Rows near named flat spaces through zero (a row that begins with a name and a colon came from that space)
z124-z155: [ 35   4 -20  22  12  34  26 -23  21 -27   8  -7 -20  -2  39  33  20  13
 -21  23  -1   4 -13  20  -2]
z278-z640: [-15 -33  30 -51   5 -49 -17 -14 -28  39  12  38  14 -13 -43 -67 -27  24
   7  -7  -7  -3  18 -23 -14]
z753-z275: [  8   2 -12  21  -4   7  -1  -4   7 -10  -4   4  -9  15  30   9   1   2
   9  11  -3   8  -9  -1  -9]
z655-z477: [ 20 -40 -10  19   3  -9 -22   6  16  14 -22  59  -6  31   3 -40  -3  13
  70  71 -34  -8 -37  -2 -41]
z124-z155: [ 26  -6  -6  27  33  45  38 -82  -4  -9  19  35 -15 -11 101  40  24   5
 -36  33 -44  45 -37 -41 -68]
z344-z659: [  1 -40  43 -35  -4 -26  -6 -20 -36  14   6  36   4  -4 -53 -44  -5  30
  42   0  13  -9 -14 -17  -3]
z753-z275: [ 19 -19   9  -7  19  13  21 -52 -12  -3  19  24  -8 -15  24   7  12  16
 -25  11 -11  12 -12 -18 -26]
z124-z155: [ -2 -14 -25 -34   8 -55 -32  48  36  44  -5  14  11  -1 -44 -80 -40  18
  -4  28 -23 -28  47  37   7]
z137-z39: [  1   5   1   6   2   9   4   8   6   2  -6  -2   0   1   2   0   3   1
  19  12  -8   3 -13   5  -1]
z278-z640: [ 22   8  10   6   5  30  35 -41  -9 -28  19 -12 -16 -12  31  33  19  22
 -18 -10  15  17 -14   0   5]
z124-z155: [  3  -7 -13   1   8  -6  -5  -6   7   6   2  12   0   1  11  -6  -4  -3
 -17  11 -12  -1   8  -3 -14]
z137-z39: [ -4  13  23  18 -15  30   7  33  -3 -15 -24 -20   2   8 -32  21  21 -10
  71   6  14  -7 -43  13  24]
z278-z640: [ 43   1 -17  15 -19 -22  11 -34  14 -27  18   8 -43  33  73 -35 -28  95
  34  13  19  31   8  24   6]
z655-z477: [-13  32 -29  50  -5  23  -9  33  28  -1 -28 -12   0  25  55  26   2 -34
  28  21 -30  19 -20  -3 -19]
z124-z155: [-15  25  49  -2 -19  22  24   1 -31 -11  -4 -26   0  -5  -9  13  10  18
  67 -28  23  25 -37  -9  24]
z655-z477: [ 22  -1 -18  15   9  29  12   0  17 -23   0 -13  -7  -5  -5  39  25 -17
 -31  12   8 -20  -4  22  11]
z137-z39: [-26   5  36 -35  14   7  16 -16 -31  18  13  -8  21 -39 -31  10   9 -21
 -32 -33  -2   5   3 -27  -1]
z278-z640: [ -7  21 -15  37 -29   6 -15  35   8 -27 -21 -28  -7  32   7  29   3 -19
  30 -15  27  -6  -5  12  26]
z753-z275: [ 43 -37 -18 -28  30 -21  10 -42  19  12  28  39 -14 -15  12 -44 -12  50
 -46  41 -20  -7  23  18 -23]
z753-z275: [ 21  -1 -17  29   2  18   6 -10  16 -14  -5  11 -15  16  42  12   8  10
  17  30 -12  10 -21   4 -17]
z344-z659: [-21 -18  29 -28   5 -21 -16  26  -9  43 -15  28  21  -7 -53 -54 -13   2
  58  22 -26  -7 -16  -9 -13]
z753-z275: [ -7 -16  13 -30  31  17  10  -6  -8  19   7   5  23 -41 -53  15  23 -41
 -55   2 -15 -26   2  -8  -7]
z655-z477: [ 23 -48  -7  14  -5   5 -20  -1  -5 -24 -11  28  -4  19 -49  20  27 -25
   4  21  23 -47 -18   3   1]
z137-z39: [-47   5   5 -14 -27 -65 -47  29 -18  34 -11  11  15  25  -4 -58 -50   0
  33 -33  -1  13  33 -28  -6]
z124-z155: [  7 -17 -31  18   9   1 -13 -20   5  -9   3  17  -2   8  26  26   8 -32
 -56   5  -7 -11  13 -16 -25]
z344-z659: [  1   0 -45   4  20 -13 -11 -11  25  13  10   9   3  -4  43   2 -12 -22
 -81   8 -29   0  40  -5 -28]
z655-z477: [  1  38   6 -52  24 -12  40 -23  11  23  42 -35  -1 -51  27 -31 -28  55
 -68 -27 -11  32  51  23  18]
z137-z39: [ 14 -10 -64   2 -21 -81 -53  39  47  11  -3  13 -17  47  19 -79 -62  44
  -3  18   4 -17  70  43  11]
z278-z640: [ -1 -11  32 -26  -1  -7  14 -43 -37  -6  24   4  -2 -16  -9   1   2  20
 -19 -34  24   9   4 -22   4]
z655-z477: [ -3  -8  30 -25  -5  -3  10 -18 -30  -8  15  -8   3 -16 -37   6   7   7
 -12 -34  31  -7   5  -7  21]
z124-z155: [-33 -26  34 -51  11 -31 -16  -3 -34  41   6  24  30 -28 -67 -35  -9 -21
 -18 -21  -9 -15  15 -32 -11]
z344-z659: [ 10  20   9  20   2  61  23  45  19 -23 -24 -40   4 -12 -50  51  44 -31
  35  19  11 -27 -43  40  39]
z753-z275: [-23  -8  17 -28   4 -16  -3 -26 -33   9  18   1  14 -21 -18   7  -2 -20
 -55 -45  12  -1  25 -33  -3]
z753-z275: [-25   8   7  18  -6  17  -2 -24 -31 -13   0  -5   8   1  25  53  16 -49
 -31 -38   8  13  -7 -47 -17]
z278-z640: [ 18  29 -27  48  -9  38  13  14  27 -37 -12 -31 -18  19  44  50  18  -7
  10  10   9   6 -17  25  15]
z278-z640: [ 24   2 -34   9 -16 -39  -6 -37   8 -23  26   2 -32  27  74 -20 -35  59
 -35 -19  23  22  46   8   2]
z344-z659: [-13  13  18   0   2  26   5  41   5   9 -21 -18  16 -12 -47  11  18 -27
  39  11  -7 -14 -28  13  16]
z124-z155: [ -7 -31 -18 -25  30 -37 -21 -19   8  50   8  54  15 -11  14 -52 -25  -6
 -43  32 -56   2  26 -26 -58]
z137-z39: [-11   8  17 -23  -3  -4   1  31  -2   8  -4 -22  11 -15 -55 -10  -1  -3
  10 -14  14 -17   8  19  33]
z655-z477: [ 15  -3 -15 -28  17 -17   9 -12  16   9  23  -4  -3 -21  -1 -22 -13  25
 -56   0  -2  -6  39  22   8]
z344-z659: [  6  -7   4  -3  11  19   4  25  13   6 -13   0   9 -11 -43   2  18 -16
  17  28 -10 -23 -19  20   7]
z753-z275: [  9 -15 -15  -9  17  -4  -2 -10   9   8   7  13   3 -10  -5  -2   2 -10
 -42  13 -13 -13  15   2 -13]
z344-z659: [ -6  -3  21  -7 -10  -8  -2   3 -14   5  -4   6   0   5 -12 -19  -6  17
  42  -3   6   7 -13  -6   4]
z137-z39: [-18  15 -23 -14  15 -42 -18  24  33  59  -5  21  10   1  43 -78 -51  24
  14  35 -65  30  26   1 -38]
z278-z640: [ -1   4 -18   9  23  21  -1  32  33  22 -19   5  13 -10  -8   1  10 -33
   1  46 -44 -12 -14  14 -18]
z655-z477: [-26 -17   4 -38 -20 -55 -32  -4 -36  -4  20 -12  12  -4 -57  -5 -19 -20
 -75 -79  56 -32  68 -15  34]
z137-z39: [-29  -7  47 -35   5   9  14 -41 -60  -2  22  -8  20 -38 -40  38  21 -36
 -57 -66  27  -2   5 -48   5]
z344-z659: [-25  36  13  14 -11  17   1  52  10  11 -28 -27  11   4 -10   0   0 -14
  67   5 -13  11 -27  10  14]
[ 56 -36 -23   6   0 -12   8 -57   5 -35  27  27 -36  17  35  -5  -1  57
 -30  17  25  -6  13  15  -4] : z344-z659
[-21  14 -12  15   5  24  -7  27   6  -2 -15 -22  17  -7 -17  46  21 -67
 -33 -11  -5 -18   1  -5   4] : z278-z640
[ 15  -4  13  -4  -4  33  19  -2 -12 -40   7 -35  -3 -17 -58  58  40 -22
 -34 -30  53 -37  -3  22  49] : z124-z155
[  5  48 -36  46  -7  28   7  43  47 -13 -21 -38 -11  19  54  23  -1  -4
  27  22 -16  17  -9  35  11] : z344-z659
[  6  -5   9 -12 -15 -33   2 -40 -21  -6  23  11 -17  11  37 -30 -27  55
   3 -25  20  27  18 -14  -2] : z753-z275
[ 12  -3 -33  -3  24 -10  -2  -6  30  19   8  15  -1  -7  32 -20 -13   4
 -45  30 -36   3  24   9 -26] : z278-z640
[ 36 -26 -18   2   6  -4   5 -32   8 -18  16  18 -18   5  13   0   4  25
 -30  16  10 -11   9  12  -4] : z344-z659
[-28  14  14   6 -11  22   1  -1 -32 -24   0 -34  14 -11 -25  69  27 -62
 -46 -61  37 -12   4 -25  22] : z278-z640
[ 36 -59  24 -29   1 -23   1 -47 -25  -9  20  47 -15   2 -38 -36   2  52
  13  15  25 -20  -8  -1  -3] : z344-z659
[ 11  13 -14  36 -14  26   6  -4   3 -39  -5 -21 -15  18  27  50  19 -12
  -3 -11  25   1 -11   5  13] : z124-z155
[ 11 -29 -45   9   0 -32 -39  16  24   3  -7  25  -1  24  -8 -17 -13 -19
 -34  21  -4 -34  32  11 -11] : z655-z477
[  9   1 -22  -7  26  -6   7 -17  24  24  11  18  -1 -12  45 -24 -15  15
 -33  30 -44  18  14   0 -34] : z137-z39
[ 10 -12   5 -28  20  -8  17 -51 -13   7  31  14  -2 -26  18  -7  -4  20
 -61 -11  -6  11  22 -16 -17] : z278-z640
[ 22   4  -2  -6  14  10  21  -5  20   4   7   0  -9 -11  12 -16  -1  34
   9  28 -16   8  -7  24   0] : z124-z155
[-19   1  25 -12  -6  -7  -4   9 -18  13  -5   2  10  -3 -24 -14  -4  -2
  31 -11   1   4 -10 -13   2] : z344-z659
[ 18 -15   0  -1  37  48  22   3  19   9  -8  11  12 -31 -32  26  40 -34
 -16  50 -35 -24 -34  13 -17] : z753-z275
[  8  -8 -15 -11  11 -15  -6   8  18  16   2  11   1  -4  -5 -28 -12  10
 -13  21 -16  -8  16  14  -6] : z124-z155
[  7  -2  19  -6   4  14  17 -16 -10  -5   6   1  -3 -10  -4   5  11  13
  11   1   3   6 -17  -2   1] : z278-z640
[ 39 -19  27 -48  32   0  42 -41   6  22  29  25 -11 -38  -5 -57  -6  82
  10  42 -24  15 -10  23  -9] : z655-z477
[ 24  -2 -50 -21  15 -44 -14  25  56  24  11   2  -8  -1   6 -64 -39  41
 -41  34 -21 -16  60  55   9] : z137-z39
[ 30  -6 -35  42 -15   1 -12  12  30 -26 -14   9 -24  41  35   1  -2  19
  36  36   5  -5 -11  25   0] : z137-z39
[ 20 -34 -19  -8   6 -20 -17  -3  11   0   4  25  -4   6 -23 -18  -2   3
 -24  20   3 -30  17  13  -4] : z655-z477
[ -6  -9  25 -19  11  10  10 -10 -17  11   4   6  11 -21 -28   2  12  -8
  -2  -2  -5  -3 -13 -12  -5] : z278-z640
[-35  -7 -19  -8  12 -21 -41  60  20  46 -28  13  34  -2 -48 -25 -11 -63
  -7  21 -40 -30  16  -3 -17] : z278-z640
[  6 -37 -21   7 -17  -5 -31   5 -17 -47   1 -13   3  11 -77  64  32 -67
 -83 -47  72 -74  34   5  41] : z655-z477
[-13   2  13 -20   3  -6   1   2 -11  10   6  -7  10 -16 -24  -5  -2  -6
 -15 -18   4  -4  11  -4   8] : z137-z39

Rows near named flat spaces through zero
z648_z34: [-13 -10 -41   8  -1  11   3  26 -34 -21 -19  13   5  12   8 -20 -35  28
  11  12  88 -61 -29 -28 -36]
z790_z982: [ -5   5  -5 -15  18  32   8  -1  14 -12  17  14  10 -13  -9  14  31  -2
  54   7 -31  -3   4   9  -1]
z945_z360: [ 11 -11  15  -2  16  17 -13 -13   7   6  -3  -3 -15 -22  -8  35  13  -3
  -5 -10 -30  23  -7 -15  16]
z648_z34: [ -3 -47 -19 -29  17  61  -4 -19   2 -34  10   8  -9 -23  10  56  13  13
  62  16  25 -15 -17 -25  26]
z790_z982: [ -7   3 -24  35 -14 -33  25  -5 -32 -53  40  25  -2 -34  41  11 -33  -7
 -34 -20  17 -26  42  66  22]
z945_z360: [  6  20  -7 -36  -1  38 -10 -14   3  25 -24  -4  -4  16  -9 -18   1   1
  40  38  25   7  -7 -33 -17]
z590_z121: [  3 -16  -2   8   4   7   1   6   5  -6  10  -4  -3  12  11  13  11  21
  31   2  17  -4  -3 -17  11]
z945_z360: [  1 -46  30  18  -5 -20  -6   8  13  13 -15 -22 -29  10  -4  23 -14  23
  -4  -5   5  34 -19 -20  26]
z590_z121: [  7  21  -3  16  14  10   6  10 -12  -2   6  36  10  20   1 -27   7  -4
  89  17  21 -18 -15  22  -7]
z790_z982: [-37  27 -50 -15  22  35  21  34  -8 -29  -3   2   8 -67 -25  15  -4  27
 -55 -11 -30 -45  22 -22 -72]
z590_z121: [-29 -51   8  37   0 -23  18  41  -3 -11 -24 -15 -49 -32 -12  34 -54  58
 -23  -7  14  18  -9 -17  -6]
z92_z554: [-11  66 -15  12  -3  -5  25  33   0  21  -4   0  -2   7  -7 -47  -8  31
  20  23  -1   1  41  -2 -54]
z92_z554: [ 24  -8  28   6   7 -24 -26 -27  -7   3   6  22  28  11  -6  -6  22 -68
 -27 -34 -34  -3 -38  42  31]
z790_z982: [  0  17  51  18  10 -34  -2   3   5  35 -30  17 -19 -20 -45 -17 -19 -38
 -10  -9 -74  56 -18  51  -3]
z790_z982: [-25 -20 -14 -15  -2   0  13  17  12 -22   9   1  27  10  -9 -11  11  -1
  15   0   0 -32 -13  12 -12]
z92_z554: [ 14   6   8   3   6  -9 -12  -8   7   3  17  -5  21   5   2   6  33 -20
 -35 -28 -33  -4   0   1  10]
z590_z121: [-14   7  20  18 -44 -54  30   2  29  17  13 -59 -51 -19  24  18 -34  48
 -77   3 -30  80  95   5  22]
z92_z554: [  7  39 -32 -33  13  52 -11 -13 -18   5 -15  12   8 -11  -5 -11   4  -6
  11  22  24 -27  -2 -32 -36]
z648_z34: [ -7  -9  37  29 -46 -79  16  23  35  36   2 -60 -22  47  14 -24 -17  41
 -52  -3  -5  59  44  -6  18]
z590_z121: [ 41  13  26  31  15  -3 -29  -9 -20  33 -18  13 -16  21   3  -4   1  -7
  18  -7  18  16 -30 -22  13]
z590_z121: [ 27  -4  28  -1  -8   0 -13 -23  25  29  11 -32 -22  19  19  25  25  16
   5   4 -13  53  25 -32  41]
z790_z982: [-11 -60  50  14  -8 -32  12   5  49   2  19 -30 -25   2  -4  44  16  20
  18 -12 -58  65   9  17  56]
z945_z360: [ 37  65   1  14  -4  -9 -11 -18 -13  26  16   9  15  32  23 -37  22 -19
   4   0   6   2  28   6   0]
z790_z982: [  2  36  -1 -20  -9  -5  -1 -13  -7  13  -9  21  26  23 -10 -54  -2 -45
  19  18   3 -11  -8  38 -15]
z790_z982: [-29  14 -25   0  -1 -12  19  21 -13 -24  -1  13  16 -29 -14 -17 -20  -8
 -43 -11 -13 -34   8  31 -38]
z92_z554: [-15  18 -22  -3   1  12  16  23  16  -2  12 -34  -9 -26   3  21  12  51
 -45  -6 -22   2  49 -44 -30]
z648_z34: [ 15   3  15  21 -10 -17   6 -16  10   1  28 -19 -27 -14  29  33   5  18
 -23 -11 -22  43  51   4  39]
z92_z554: [ 44  -1   7   3   5  20 -33 -43 -29  10  -8  18 -13  13  24  11  -4 -24
  23   7  47   4 -24 -14  37]
z648_z34: [  4 -13   1 -24  23  37 -15 -23 -10 -11 -11  32   8 -22 -20  16   7 -42
  34   3 -13 -11 -42  17   7]
z945_z360: [ -2   3  -3  52  24  -1  23  30 -19 -26  19  48 -10  -8   7   1  -8  22
  99   4  15 -17  -7  38   2]
z92_z554: [ -4 -20  -8 -14  -1   7  -4 -11   5 -17  11  -9   7 -15   6  25   9  -6
 -33 -13  -9  -9   3  -5  11]
z945_z360: [ -6  40  -4  -7 -11  -3  14  15   6  23  -7   4  12  40  -5 -58   0   7
  58  35  19  -1  10   7 -29]
z648_z34: [-39 -73  31   7 -39 -56  25  22  32  -3 -12 -40 -30  15  -5   6 -45  32
 -12  10   6  45   2  20  29]
z590_z121: [ 25  14  13  20  -8 -18 -11 -10  -4  20   3 -14 -13  14  20   1   1   7
 -27  -8   8  21  17 -16  17]
z590_z121: [-26  -3 -40  17  29  30  29  34  -7 -53  32  20   2 -52   3  40  11  41
  24 -14 -13 -44  21   0 -25]
z590_z121: [-10 -30  29  17 -20 -33   7  14   8  21 -28 -18 -36  15  -7  -6 -43  24
   6  15  19  43  -9  -1  12]
z648_z34: [ 22  52  -9  60  25 -14  -1  27 -30   4  13  17  -3 -18  11  -1   7  22
 -35 -36 -10 -20  19 -13 -28]
z648_z34: [  0  16   6  -5 -30 -27   5  11  27  31   4 -46   6  51  13 -32  13  29
 -20  10  11  19  33 -31  -6]
z648_z34: [ -6  31  29   6 -16 -53   3   3   5  28 -16   2  11  10 -25 -50 -16 -44
 -49 -10 -46  25   2  54 -13]
z92_z554: [ 12  48 -48 -33  -2  41  -7 -29 -14 -13  22  -9  18 -24  28  10  20  -4
 -56  -1  11 -32  49 -32 -19]
z790_z982: [ 21  40 -19  13 -18  -8   5 -32 -28 -12  25   6 -16 -19  47   4 -22  -3
 -35   3  27   5  62  20  20]
z945_z360: [-12 -10  -1  -5 -19  -2  18   9  25   3  11 -31 -16  15  15   7   1  44
  23  21  13  23  36 -20   9]
z945_z360: [  1 -31  11  18   6 -16 -11   5 -17  -7 -17  13  -4  -6 -10   7 -21 -14
 -21 -19   9 -10 -42   9   7]
z92_z554: [-32 -46   2  -7  -3   4  14  13  -2 -15 -30   6 -27 -24 -22  12 -49  12
  24  21  18   8 -27  13  -3]
z945_z360: [-10   4 -21   1   3   4  13   2  -6 -30  24  10  11 -23  10  12   5  -1
 -11 -11  -8 -24  20  19  -3]
z945_z360: [  5  -8  22  28  12 -14  -5  16 -12  12 -21  23  -7  13 -18 -16 -15  -7
  38  -1   8   3 -42  14  -2]
z92_z554: [-15 -18 -33 -23 -16  10  14  -2  27 -34  47 -43  17  -9  33  39  35  34
 -51 -15  -7 -19  55 -30  11]
z790_z982: [-28  25 -21 -19  -9 -13  11  19  -7  -2 -19   4  26  -5 -25 -46 -20 -19
 -47   1  -6 -31  -3  19 -53]
z648_z34: [ 17  51 -23  45  -4 -20   9  11 -28  -4  22   1  -8 -10  36  -6 -11  29
 -47 -17  21 -15  53  -8 -15]
z590_z121: [-29  -9  15  -2  -4 -13  17  14   5   5 -30   2 -27 -33 -33  -2 -42   1
 -10  11 -28  31  -3  28 -16]
[-56 -15 -16  -1 -16 -22  46  62  42 -15  16 -40   9   6 -12 -10   6  66
  -4   4 -21  -8  38 -12 -39] : z648_z34
[-11 -39  29  -2  17  -5 -14  20   6  15 -41  14   8  14 -50 -14  -4 -23
  26  -5 -15  -2 -80   4 -12] : z648_z34
[-17 -15 -42 -40  -2  48   5   6   4 -20   1  -7  19  16   7  -2  11  26
  45  30  54 -45  -8 -42 -22] : z648_z34
[ -4  41   2  31   9 -18  12  16 -26   5 -15  30 -17 -32 -15 -21 -36  -7
 -10  -2 -16   6   9  37 -29] : z590_z121
[-11   4  -2 -26 -37 -22  18 -18  24  -6  28 -19  18  27  22 -23   8 -14
   3  18  -2  13  44  37  23] : z790_z982
[-21 -12 -23 -31   1  24   5   1   8 -20   2  -7  14 -18  -8  12   7   1
 -16   2  -6 -23   1 -10 -16] : z92_z554
[  3 -38   2  -3 -12   1  -4 -22 -13 -16  -4   9 -15   3  17  14 -28  -9
  25  14  44   3 -16  15  36] : z92_z554
[ 23  46 -38 -26   7  58 -14 -22 -22   9  -5   5  -1   4  21  -7   6  12
  29  32  55 -23  16 -51 -22] : z92_z554
[-32 -51  -3   2   1 -10  11  37  20 -17  -5 -25   3  -5 -18  20   0  33
 -28 -18  -9 -15 -19 -24 -14] : z790_z982
[ -3 -17  27 -25  -8 -15 -27  -1   3  42 -61 -12   5  29 -44 -37 -22 -34
 -37   5   4  12 -64 -17 -20] : z945_z360
[ 10 -24 -21   7  43  42 -24   7 -23 -25  -3  21  14 -28  -9  41  23   0
 -13 -34   7 -55 -52 -43 -14] : z590_z121
[  9  13 -11   9  15  10 -15   8 -30   6 -26  22   7   2 -12 -19 -14 -10
  -6  -4  30 -32 -38 -15 -29] : z790_z982
[ -3 -38 -15 -11 -29 -11  -1  -1   8 -12  13 -30  16  49  32  -6   4  21
  -5   6  64 -25  -1 -29  19] : z790_z982
[ 23 -27  27 -48 -11  10 -41 -45  23  33 -20 -34  10  27  -8  10  26 -40
 -45  -3 -14  29 -30 -36  31] : z590_z121
[ 58  39  47  31  11  -4 -30 -32   0  57  -4 -12 -42   1  12  22  17   0
 -11  -9 -33  76  23 -29  36] : z590_z121
[ 54  21  24  16  45  58 -46  -1 -15  63 -49   9 -34  26 -18   9  19  28
  82  20  35  24 -59 -99 -14] : z92_z554
[  6   3  24  43  -4 -38  15  39  40  21  34 -42  -2  40  16   4  45  61
   7 -20 -30  29  39 -32  10] : z92_z554
[ 26 -30  21  11   5  12 -15 -20  11   7  12 -17 -27   3  22  49  17  21
  20  -4   3  35   4 -32  49] : z648_z34
[ 43  58 -19   2  33  43 -33  -2 -20  26  -1  14  29  28   4 -19  51  -2
  18  -8  20 -40 -19 -63 -34] : z648_z34
[ 52  70  -1  42  35   7 -34   5 -37  33  -6  26  15  14   2 -24  29 -11
 -18 -30   4 -27 -19 -37 -31] : z648_z34
[  0  11 -10 -60 -31  12  -8 -18  26  25  -5 -26  42  78   5 -58  28 -17
  35  40  40 -13  -4 -22  -7] : z790_z982
[ 15  -4  19  37  30  10   7   1   9 -13  35  13 -24 -38   9  59  30  19
  36 -22 -55  30  23  10  34] : z945_z360
[-42 -37  -8   7 -15 -34  29  33  12 -31   8 -10   9  -7  -7  -3 -20  16
 -24 -11  -6 -18   3  29  -9] : z945_z360
